Below are the code and all the weights of a small trained network. Each question names an input and a target symbol and asks about switching units off, where a switched-off unit gives its printed mean instead of its output.

import numpy as np


def w(rows, s, z=0):
    codes = np.array(rows[::2]) - 128.0
    scale = np.full(codes.shape[1], s)
    scale[-1] = z or s
    return codes * scale


def f(y):
    return y / 2 * (1 + np.tanh(0.7978845608 * (y + 0.044715 * y**3)))


def softmax(a):
    e = np.exp(a - a.max(-1, keepdims=True))
    return e / e.sum(-1, keepdims=True)


def log_softmax(a):
    a = a - a.max(-1, keepdims=True)
    return a - np.log(np.exp(a).sum(-1, keepdims=True))


def net(x, mask):
    ids = ['αβγδεζητφψ'.index(c) for c in x.split()]
    T = len(ids)
    res = E[ids] + P[:T]
    r = res
    for j in range(2):
        rows = slice(3 * j, 3 * j + 3)
        q, k, v = (r @ M[0][rows].T for M in (Q, K, V))
        z = softmax(np.where(np.tri(T) > 0, q @ k.T / 3**0.5, -1e9)) @ v
        o = O[0][rows]
        res = res + np.where(mask[j], z, o[:, -1]) @ o[:, :-1]
    y = f(res @ A[0][:, :-1].T + A[0][:, -1])
    res = res + np.where(mask[2:10], y, B[0][:, -1]) @ B[0][:, :-1]
    return log_softmax(res[-1] @ U[:, :-1].T + U[:, -1])


Q, K, V, O, A, B = {}, {}, {}, {}, {}, {}
E = w([
[124,135,99,70,216],'α',
[69,117,128,157,169],'β',
[251,108,128,102,125],'γ',
[149,114,115,188,52],'δ',
[217,74,86,78,65],'ε',
[158,59,117,194,113],'ζ',
[112,43,63,105,131],'η',
[101,100,111,183,87],'τ',
[238,166,210,156,223],'φ',
[165,196,62,92,51],'ψ',
],0.019)
P = w([
[77,140,223,137,182],'0',
[108,62,196,139,124],'1',
[106,157,167,167,169],'2',
[143,60,157,153,117],'3',
[122,166,133,171,170],'4',
[164,47,135,151,117],'5',
[138,172,103,177,166],'6',
[184,43,114,139,118],'7',
[157,178,76,176,161],'8',
[200,45,88,128,120],'9',
[173,184,46,186,159],'10',
[206,50,71,107,130],'11',
[187,199,4,177,165],'12',
[218,55,62,82,127],'13',
],0.011)
Q[0] = w([
[176,137,207,94,123],'H0',
[120,5,119,71,131],'H0',
[65,168,185,30,57],'H0',
[116,177,46,185,147],'H1',
[112,193,166,61,74],'H1',
[151,163,114,203,152],'H1',
],0.023)
K[0] = w([
[178,110,215,118,132],'H0',
[149,99,70,2,126],'H0',
[55,121,247,91,71],'H0',
[109,168,45,195,149],'H1',
[51,161,201,133,51],'H1',
[167,179,61,217,125],'H1',
],0.02)
V[0] = w([
[187,107,142,119,213],'H0',
[151,95,5,109,123],'H0',
[32,82,108,167,165],'H0',
[46,117,222,104,89],'H1',
[169,138,183,145,187],'H1',
[195,108,133,62,107],'H1',
],0.015)
O[0] = w([
[236,135,127,190,177,207],'H0',
[68,78,76,244,95,210],'H0',
[55,49,89,82,225,145],'H0',
[113,127,82,255,79,10],'H1',
[205,85,67,74,69,182],'H1',
[195,90,208,123,95,140],'H1',
],0.01,0.013)
A[0] = w([
[128,85,162,172,85,3],'N0',
[120,251,53,72,97,130],'N1',
[168,166,124,127,122,102],'N2',
[157,169,102,110,229,128],'N3',
[126,74,131,194,154,98],'N4',
[138,79,133,176,133,35],'N5',
[136,210,29,178,107,210],'N6',
[196,203,95,120,185,50],'N7',
],0.012,0.0057)
B[0] = w([
[56,136,135,173,204,171],'N0',
[117,162,178,177,77,152],'N1',
[161,137,134,3,154,198],'N2',
[161,172,142,131,138,251],'N3',
[189,177,144,72,84,214],'N4',
[99,192,145,99,102,178],'N5',
[127,71,158,107,137,163],'N6',
[27,85,86,209,100,233],'N7',
],0.018,0.017)
U = w([
[231,154,122,166,85,163],'α',
[109,146,120,68,186,108],'β',
[156,56,230,75,153,128],'γ',
[125,113,99,162,121,188],'δ',
[140,165,205,156,107,91],'ε',
[114,146,88,136,56,128],'ζ',
[87,170,126,27,73,55],'η',
[2,85,113,38,128,97],'τ',
[148,65,88,81,85,170],'φ',
[99,79,174,155,78,254],'ψ',
],0.0079,0.0075)

Each question gives the input, a string of symbols that net reads in full, and the target symbol t.
The units are the heads (3 rows each of Q, K, V and O) and the neurons (one row each of A and B). Each row of codes is followed by its name. A weight is (code - 128) times the scale printed after its matrix; where a second scale follows, it is the last column's (O, A, B and U).
mask holds one flag per unit, heads first, then neurons. A switched-off unit (its flag False) gives its mean, the last column of its rows in O or B, instead of its output. The means were averaged over made-up inputs and are rounded, as every weight is.
A unit's drop is (log p(t) with every unit on - log p(t) with that unit switched off) / (log p(t) with every unit on - log p(t) with every unit switched off).
The circuit of an input: a set's keep is (log p(t) with only the set's units on - log p(t) with every unit switched off) / (log p(t) with every unit on - log p(t) with every unit switched off). Starting from all 10 units, units are removed one at a time, each time the one whose removal leaves the highest keep (on an exact tie, the one counted first), for as long as the keep stays at least 0.8.
units of the circuit, in order: the units of the circuit, biggest drop first
unit that matters most: the unit with the biggest drop
k most important neurons: the k neurons with the biggest drops, biggest first
heads that matter: for each layer, one digit per head in row order, 1 if its drop is at least 0.15 and else 0, layers parted by /
input γ τ α β ε, target γ: heads that matter	10
input α δ β δ η α β β β ζ, target α: 4 most important neurons	N2, N4, N7, N6
input β β β η α β φ τ η τ γ β, target γ: unit that matters most	H1
input β β ε ζ β ζ, target ε: heads that matter	11
input γ γ ζ, target α: units of the circuit, in order	N7, N2
input β γ γ φ ψ, target ε: units of the circuit, in order	N3, N1, H0, N2
input τ τ τ β ψ β, target ψ: units of the circuit, in order	N2, N3
input β η β η τ δ, target η: heads that matter	10
input β τ δ ψ, target ψ: units of the circuit, in order	H1, N6
input β β γ β τ τ α ζ β η β τ, target η: 3 most important neurons	N4, N5, N7
input τ τ φ β γ τ ζ η γ φ γ ε, target ε: 2 most important neurons	N0, N5
input ε τ β η β ψ τ β β τ α β φ τ, target φ: heads that matter	01
input τ γ β γ δ β φ ζ φ, target ζ: heads that matter	11
input ζ β β δ β ε β β, target ε: 2 most important neurons	N0, N7
input β γ β β β η η β ε, target γ: units of the circuit, in order	N6, N7, H0
input τ η β τ β β β β δ, target ψ: heads that matter	10
input φ φ φ γ β β ψ, target ε: units of the circuit, in order	N1, H0
input τ τ β φ β γ τ δ τ ζ, target γ: 4 most important neurons	N2, N0, N3, N1
input τ β τ β β τ, target τ: 3 most important neurons	N3, N1, N6
input β τ β φ φ β, target φ: units of the circuit, in order	H1
input φ η β η β η ε β, target ε: units of the circuit, in order	H0, H1, N7, N0
input β φ η β γ γ η φ β φ, target φ: units of the circuit, in order	N7, N2, H1, H0
input ζ β β β ζ α, target α: unit that matters most	H0
input τ ψ δ β τ τ η β, target η: units of the circuit, in order	H0, N4, N5
input γ β ψ η, target η: heads that matter	10
